Below are the code and all the weights of a small trained network. Each question names an input and a class and asks about switching units off, where a switched-off unit gives its printed mean instead of its output.

import numpy as np


def w(rows, s, z=0):
    codes = np.array(rows[::2]) - 128.0
    scale = np.full(codes.shape[1], s)
    scale[-1] = z or s
    return codes * scale


def f(y):
    return y / 2 * (1 + np.tanh(0.7978845608 * (y + 0.044715 * y**3)))


def log_softmax(a):
    a = a - a.max(-1, keepdims=True)
    return a - np.log(np.exp(a).sum(-1, keepdims=True))


def net(x, mask):
    res = np.array(x, float).reshape(1, 4) / 4 @ E
    y = f(res @ A[0][:, :-1].T + A[0][:, -1])
    res = res + np.where(mask, y, B[0][:, -1]) @ B[0][:, :-1]
    return log_softmax(res[-1] @ U[:, :-1].T + U[:, -1])


A, B = {}, {}
E = w([
[192,43,99],'x0',
[144,171,241],'x1',
[130,128,129],'x2',
[218,254,78],'x3',
],0.01)
A[0] = w([
[45,97,206,48],'N1',
[113,35,108,153],'N2',
[184,223,137,132],'N3',
[132,169,141,121],'N4',
[38,106,194,47],'N5',
[178,179,130,157],'N6',
[158,68,85,100],'N7',
[34,160,94,102],'N8',
[212,171,51,167],'N9',
[88,76,117,117],'N10',
[239,80,243,68],'N11',
[207,156,42,7],'N12',
[81,72,112,126],'N13',
[162,202,166,113],'N14',
[3,93,172,180],'N15',
[158,151,150,103],'N16',
[42,110,162,178],'N17',
[143,190,168,126],'N18',
],0.013,0.011)
B[0] = w([
[95,125,93,188],'N1',
[149,126,170,204],'N2',
[117,105,140,204],'N3',
[120,108,140,148],'N4',
[94,114,105,181],'N5',
[116,118,137,182],'N6',
[144,131,151,159],'N7',
[129,168,96,154],'N8',
[104,137,91,217],'N9',
[148,120,171,168],'N10',
[138,154,5,173],'N11',
[155,178,139,164],'N12',
[158,109,154,177],'N13',
[118,93,148,179],'N14',
[139,175,100,252],'N15',
[128,112,128,137],'N16',
[155,139,114,217],'N17',
[116,89,135,173],'N18',
],0.02,0.014)
U = w([
[204,178,117,131],'0',
[44,115,93,250],'1',
[141,6,242,12],'2',
],0.011,0.002)

Each question gives the input, the list of numbers given to net, and the class t.
The units are the neurons (one row each of A and B). Each row of codes is followed by its name. A weight is (code - 128) times the scale printed after its matrix; where a second scale follows, it is the last column's (A, B and U).
mask holds one flag per neuron, in row order. A switched-off neuron (its flag False) gives its mean, the last column of its row in B, instead of its output. The means were averaged over made-up inputs and are rounded, as every weight is.
A unit's drop is (log p(t) with every unit on - log p(t) with that unit switched off) / (log p(t) with every unit on - log p(t) with every unit switched off).
The circuit of an input: a set's keep is (log p(t) with only the set's units on - log p(t) with every unit switched off) / (log p(t) with every unit on - log p(t) with every unit switched off). Starting from the 12 units with the biggest drops (on a tie, the unit counted first), units are removed one at a time, each time the one whose removal leaves the highest keep (on an exact tie, the one counted first), for as long as the keep stays at least 0.8.
units of the circuit, in order: the units of the circuit, biggest drop first
k most important neurons: the k neurons with the biggest drops, biggest first
drop when u is switched off: that unit's drop, to one decimal
input [-2,3,-6,1], class 2: units of the circuit, in order	(N11 N15)
input [-7,0,0,-7], class 0: most important neuron	(N15)
input [3,-1,-8,0], class 2: units of the circuit, in order	(N15 N11)
input [4,5,-4,8], class 1: 2 most important neurons	(N9 N11)
input [8,0,0,-3], class 2: 2 most important neurons	(N15 N2)
input [3,5,-3,-7], class 0: 3 most important neurons	(N15 N17 N2)
input [8,5,-4,1], class 1: 3 most important neurons	(N15 N17 N12)
input [2,4,0,-7], class 0: 2 most important neurons	(N15 N17)
input [1,3,3,-8], class 0: 2 most important neurons	(N15 N17)
input [2,5,-6,3], class 1: 2 most important neurons	(N11 N2)
input [-4,5,4,2], class 2: drop when N9 is switched off	0.0
input [-7,3,-2,2], class 2: drop when N11 is switched off	0.1
input [1,-6,1,-6], class 2: drop when N2 is switched off	0.3
input [-6,-7,-4,7], class 1: units of the circuit, in order	(N9)
